Here is a tiny trained network, its code and every weight. The questions are about switching its units off for an input and a class, where a switched-off unit gives its printed mean instead of its output.

import numpy as np


def w(rows, s, z=0):
    codes = np.array(rows[::2]) - 128.0
    scale = np.full(codes.shape[1], s)
    scale[-1] = z or s
    return codes * scale


def f(y):
    return y / 2 * (1 + np.tanh(0.7978845608 * (y + 0.044715 * y**3)))


def log_softmax(a):
    a = a - a.max(-1, keepdims=True)
    return a - np.log(np.exp(a).sum(-1, keepdims=True))


def net(x, mask):
    res = np.array(x, float).reshape(1, 5) / 4 @ E
    y = f(res @ A[0][:, :-1].T + A[0][:, -1])
    res = res + np.where(mask, y, B[0][:, -1]) @ B[0][:, :-1]
    return log_softmax(res[-1] @ U[:, :-1].T + U[:, -1])


A, B = {}, {}
E = w([
[216,116,162],'x0',
[90,74,207],'x1',
[89,126,199],'x2',
[125,139,101],'x3',
[128,2,116],'x4',
],0.0094)
A[0] = w([
[32,163,65,168],'neuron 0',
[104,58,241,179],'neuron 1',
[16,162,207,255],'neuron 2',
[10,62,63,80],'neuron 3',
[38,133,150,202],'neuron 4',
[71,61,122,127],'neuron 5',
[207,74,73,253],'neuron 6',
[141,107,2,84],'neuron 7',
[179,184,87,201],'neuron 8',
[89,167,221,209],'neuron 9',
],0.0091,0.0038)
B[0] = w([
[129,154,102,201],'neuron 0',
[150,75,239,253],'neuron 1',
[135,180,141,252],'neuron 2',
[41,66,85,205],'neuron 3',
[116,170,150,197],'neuron 4',
[104,23,123,186],'neuron 5',
[186,98,117,231],'neuron 6',
[113,79,209,191],'neuron 7',
[214,98,59,207],'neuron 8',
[75,254,207,213],'neuron 9',
],0.0092,0.0068)
U = w([
[48,7,94,113],'0',
[169,131,108,26],'1',
[223,64,86,122],'2',
[89,146,108,119],'3',
[143,157,145,123],'4',
[135,87,211,68],'5',
[191,98,127,251],'6',
[81,123,103,94],'7',
],0.013,0.011)

Each question gives the input, the list of numbers given to net, and the class t.
The units are the neurons (one row each of A and B). Each row of codes is followed by its name. A weight is (code - 128) times the scale printed after its matrix; where a second scale follows, it is the last column's (A, B and U).
mask holds one flag per neuron, in row order. A switched-off neuron (its flag False) gives its mean, the last column of its row in B, instead of its output. The means were averaged over made-up inputs and are rounded, as every weight is.
A unit's drop is (log p(t) with every unit on - log p(t) with that unit switched off) / (log p(t) with every unit on - log p(t) with every unit switched off).
The circuit of an input: a set's keep is (log p(t) with only the set's units on - log p(t) with every unit switched off) / (log p(t) with every unit on - log p(t) with every unit switched off). Starting from all 10 units, units are removed one at a time, each time the one whose removal leaves the highest keep (on an exact tie, the one counted first), for as long as the keep stays at least 0.8.
circuit, biggest first: the units of the circuit, biggest drop first
unit that matters most: the unit with the biggest drop
top k neurons: the k neurons with the biggest drops, biggest first
drop of u: that unit's drop, to one decimal
input [8,-6,-3,-5,-8], class 2: unit that matters most -> neuron 8
input [-6,-3,-7,2,-1], class 2: circuit, biggest first -> [neuron 8; neuron 9]
input [-3,-3,-6,-7,-3], class 2: circuit, biggest first -> [neuron 9; neuron 8]
input [-1,-4,-7,4,-3], class 2: circuit, biggest first -> [neuron 8; neuron 9]
input [2,-1,-8,5,-6], class 2: top 2 neurons -> [neuron 8; neuron 9]
input [4,0,-6,7,-4], class 2: top 2 neurons -> [neuron 8; neuron 9]
input [7,2,-5,-3,-1], class 2: top 2 neurons -> [neuron 9; neuron 6]
input [6,-1,-8,2,-6], class 2: top 2 neurons -> [neuron 8; neuron 9]
input [4,-2,-7,8,-6], class 2: top 2 neurons -> [neuron 8; neuron 9]
input [3,3,1,1,-6], class 4: drop of neuron 9 -> 0.3
input [-1,8,-6,-4,-7], class 4: drop of neuron 9 -> 0.2
input [-3,-4,-4,-2,-3], class 2: drop of neuron 0 -> 0.0
input [0,0,-3,7,1], class 2: drop of neuron 4 -> 0.1
input [6,3,-8,5,-1], class 2: top neuron -> [neuron 9]
